Below is a small trained network, with its code and all its weights. Each question gives an input and a class and asks what happens when units are switched off, that is, made to give their printed mean instead of their output.

import numpy as np


def w(rows, s, z=0):
    codes = np.array(rows[::2]) - 128.0
    scale = np.full(codes.shape[1], s)
    scale[-1] = z or s
    return codes * scale


def f(y):
    return np.maximum(y, 0)


def log_softmax(a):
    a = a - a.max(-1, keepdims=True)
    return a - np.log(np.exp(a).sum(-1, keepdims=True))


def net(x, mask):
    res = np.array(x, float).reshape(1, 5) / 4 @ E
    y = f(res @ A[0][:, :-1].T + A[0][:, -1])
    res = res + np.where(mask, y, B[0][:, -1]) @ B[0][:, :-1]
    return log_softmax(res[-1] @ U[:, :-1].T + U[:, -1])


A, B = {}, {}
E = w([
[95,198,82,139,103,130,143,245,243,127,134],'x0',
[95,58,84,86,89,29,177,137,124,158,33],'x1',
[193,161,154,120,16,32,60,172,100,96,105],'x2',
[110,105,105,102,209,220,99,235,53,22,61],'x3',
[135,113,117,127,157,108,100,128,140,133,137],'x4',
],0.011)
A[0] = w([
[141,206,152,232,139,232,137,128,113,139,230,89],'n1',
[50,80,76,113,52,86,253,125,151,121,34,56],'n2',
[2,101,167,189,254,185,223,65,196,163,135,3],'n3',
[191,180,149,222,103,124,85,128,106,64,218,39],'n4',
[201,195,171,175,81,81,151,98,145,240,153,27],'n5',
[153,67,95,173,122,137,183,64,197,240,198,103],'n6',
[76,177,28,143,91,123,158,233,245,107,165,70],'n7',
],0.0066,0.0046)
B[0] = w([
[62,92,32,180,108,104,84,117,126,211,123,224],'n1',
[84,99,73,124,160,86,120,137,93,210,98,214],'n2',
[130,118,202,135,2,81,161,164,147,99,54,249],'n3',
[107,44,122,161,129,93,55,131,191,166,106,190],'n4',
[191,152,131,174,182,193,167,196,86,120,94,223],'n5',
[145,186,114,193,144,177,130,167,56,121,113,225],'n6',
[191,57,136,59,92,176,200,64,89,93,202,240],'n7',
],0.0096,0.012)
U = w([
[154,141,94,158,202,196,147,247,108,77,102,92],'0',
[92,94,38,141,137,94,107,118,174,176,121,63],'1',
[151,133,186,138,54,73,120,176,189,87,103,146],'2',
[142,139,109,117,130,157,126,129,140,124,122,246],'3',
[164,81,142,122,131,157,160,21,97,102,190,118],'4',
[119,186,116,110,157,139,144,104,174,107,142,138],'5',
[115,227,161,83,185,123,128,107,188,97,168,81],'6',
],0.011,0.012)

Each question gives the input, the list of numbers given to net, and the class t.
The units are the neurons (one row each of A and B). Each row of codes is followed by its name. A weight is (code - 128) times the scale printed after its matrix; where a second scale follows, it is the last column's (A, B and U).
mask holds one flag per neuron, in row order. A switched-off neuron (its flag False) gives its mean, the last column of its row in B, instead of its output. The means were averaged over made-up inputs and are rounded, as every weight is.
A unit's drop is (log p(t) with every unit on - log p(t) with that unit switched off) / (log p(t) with every unit on - log p(t) with every unit switched off).
The circuit of an input: a set's keep is (log p(t) with only the set's units on - log p(t) with every unit switched off) / (log p(t) with every unit on - log p(t) with every unit switched off). Starting from all 7 units, units are removed one at a time, each time the one whose removal leaves the highest keep (on an exact tie, the one counted first), for as long as the keep stays at least 0.8.
circuit, biggest first: the units of the circuit, biggest drop first
most important unit: the unit with the biggest drop
k most important neurons: the k neurons with the biggest drops, biggest first
drop of u: that unit's drop, to one decimal
input [-2,5,-5,-8,-1], class 0: circuit, biggest first : [n6, n5]
input [-2,-3,4,3,3], class 2: circuit, biggest first : [n5]
input [3,7,8,-8,-3], class 0: circuit, biggest first : [n5, n3]
input [4,-1,-5,5,-6], class 3: 3 most important neurons : [n5, n6, n7]
input [3,4,3,3,-2], class 1: 2 most important neurons : [n3, n5]
input [5,7,2,-7,7], class 0: 2 most important neurons : [n5, n6]
input [3,-4,-7,-7,-3], class 0: 2 most important neurons : [n6, n5]
input [1,-3,1,3,5], class 3: 4 most important neurons : [n5, n6, n3, n2]
input [4,-3,5,-5,-2], class 0: 2 most important neurons : [n5, n3]
input [3,4,-6,5,-3], class 2: 4 most important neurons : [n3, n5, n6, n1]
input [-6,-4,0,-8,7], class 0: 2 most important neurons : [n5, n6]
input [2,2,-8,6,3], class 2: 3 most important neurons : [n3, n5, n6]
input [7,-6,-5,-7,0], class 0: 2 most important neurons : [n6, n5]
input [3,6,4,-5,1], class 1: circuit, biggest first : [n2]
input [1,5,2,-7,-2], class 0: circuit, biggest first : [n5, n6]
input [-1,7,5,3,7], class 1: 3 most important neurons : [n3, n2, n5]
input [-6,7,5,4,3], class 1: circuit, biggest first : [n3, n5]
input [5,6,-6,5,8], class 3: circuit, biggest first : [n7, n5]
input [8,5,-2,-1,-6], class 4: drop of n7 : 1.1
input [5,8,7,-7,5], class 1: most important unit : n2
input [3,-4,5,-6,5], class 0: drop of n5 : 0.8
input [1,-8,8,-2,2], class 1: drop of n1 : 0.3
